Small tables with named rows and columns. After each table, cells are looked up by row and column.

Table tun
,vomogiv,mab,makigas,gase
nez,-0.01,0.36,-0.41,0.05
mef,-0.16,-0.03,0.04,0.50
naf,0.15,-0.25,-0.05,-0.10
pef,0.40,0.34,-0.31,-0.20
metus,-0.08,-0.73,0.21,-0.23
tis,-0.36,0.06,-0.04,0.09
losifa,-0.14,0.34,0.19,0.15
gufon,-0.22,-0.30,0.45,0.41
fufinor,-0.01,-0.27,0.16,0.04
gam,-0.46,-0.19,0.50,0.55

mab of gufon is -0.30
mab of tis is 0.06
gase of mef is 0.50
makigas of losifa is 0.19
mab of metus is -0.73
gase of tis is 0.09
mab of naf is -0.25
gase of fufinor is 0.04
gase of gufon is 0.41
gase of metus is -0.23
mab of mef is -0.03
vomogiv of tis is -0.36
makigas of metus is 0.21
gase of gam is 0.55
gase of pef is -0.20
vomogiv of gam is -0.46
makigas of fufinor is 0.16

busadop:
,feg,rup,vunufo,pep,mul
poma,175,60,236,149,212
vut,232,130,212,197,163
nibip,107,117,200,215,148
beko,125,119,111,204,104
relolan,175,179,61,225,65

feg of relolan: 175
pep of relolan: 225
mul of beko: 104
pep of vut: 197
feg of poma: 175
mul of vut: 163
mul of poma: 212
rup of poma: 60
rup of vut: 130
rup of nibip: 117
vunufo of vut: 212
feg of nibip: 107
vunufo of beko: 111
mul of nibip: 148
Which row has the largest pep? relolan

lem =
         biga  lagi  dur  bizom  voled  zoz  poguva  zupu
mebusi    158   120  162     53    115   88     174   146
muk       158   125  162     61    118   93     172   148
zozaze    156   123  163     60    118   95     170   146
lol       168   167  158    172    163  162     167   166
fam        98   119  174    109    157  192      97   119
kol       105   114  173     71    138  158     110   119
kapif     181   128  158     53    115   88     196   162
suvofik   126   125  168     97    143  153     131   134
dufor      98   114  177     77    151  200      97   119
zus       168   165  158    165    160  154     169   165
gesegob    99   125  173    121    162  199      97   121

zoz of dufor: 200
poguva of kol: 110
zoz of zus: 154
biga of kapif: 181
biga of suvofik: 126
biga of mebusi: 158
zoz of zozaze: 95
zupu of muk: 148
zoz of fam: 192
bizom of dufor: 77
lagi of mebusi: 120
lagi of zus: 165
dur of mebusi: 162
bizom of mebusi: 53
zoz of kol: 158

gugako:
	gen	kotatul
pev	40300	26387
zeva	40561	39525
sim	29145	26130
fasi	24901	69464
siz	33705	54442
lok	52579	11530
gok	19477	84215
sedomob	43107	50725
dop	43925	26359
zegug	32549	45957
neresup	47533	68852
ridugik	46207	43575
sifesar	38052	43199
mefone	29147	60663

gen of mefone is 29147
gen of gok is 19477
gen of lok is 52579
kotatul of gok is 84215
kotatul of zegug is 45957
kotatul of dop is 26359
kotatul of mefone is 60663
gen of sim is 29145
gen of fasi is 24901
kotatul of lok is 11530
gen of pev is 40300
gen of siz is 33705
gen of zeva is 40561
kotatul of sedomob is 50725
kotatul of zeva is 39525
kotatul of fasi is 69464
Row with the largest gen: lok

Table gepe
|  | vafosa | rarim | roze | zagid | bab | remiru | zeze | kom | gakim |
|---|---|---|---|---|---|---|---|---|---|
| lotiro | 74 | 52 | 60 | 38 | 35 | 47 | 47 | 58 | 66 |
| tatenol | 30 | 49 | 38 | 68 | 61 | 38 | 48 | 58 | 36 |
| nanesef | 53 | 45 | 55 | 31 | 55 | 89 | 61 | 13 | 49 |
| gege | 70 | 54 | 60 | 33 | 36 | 56 | 50 | 48 | 64 |
| zug | 40 | 34 | 42 | 70 | 65 | 52 | 49 | 51 | 37 |
| bunid | 35 | 60 | 41 | 61 | 53 | 23 | 44 | 66 | 42 |
| vudu | 29 | 58 | 43 | 44 | 57 | 54 | 57 | 34 | 40 |
| fim | 41 | 59 | 43 | 66 | 47 | 14 | 40 | 80 | 47 |
| zuk | 46 | 44 | 42 | 73 | 53 | 24 | 40 | 78 | 45 |
| nulu | 67 | 36 | 55 | 58 | 48 | 54 | 46 | 57 | 55 |
| vunemed | 28 | 47 | 39 | 65 | 64 | 46 | 50 | 50 | 35 |
| deme | 65 | 70 | 56 | 39 | 29 | 20 | 44 | 75 | 69 |

What is the kom of vunemed in gepe?
50
What is the rarim of nanesef in gepe?
45
What is the rarim of zug in gepe?
34
What is the kom of zug in gepe?
51
What is the zeze of tatenol in gepe?
48
What is the rarim of tatenol in gepe?
49
What is the gakim of fim in gepe?
47
What is the zeze of nulu in gepe?
46
What is the zeze of bunid in gepe?
44
What is the rarim of deme in gepe?
70
What is the roze of gege in gepe?
60
What is the remiru of nanesef in gepe?
89
What is the bab of nanesef in gepe?
55
What is the bab of vudu in gepe?
57
What is the roze of vudu in gepe?
43
What is the roze of nanesef in gepe?
55
What is the zagid of fim in gepe?
66
What is the bab of deme in gepe?
29
Which row has the largest bab? zug

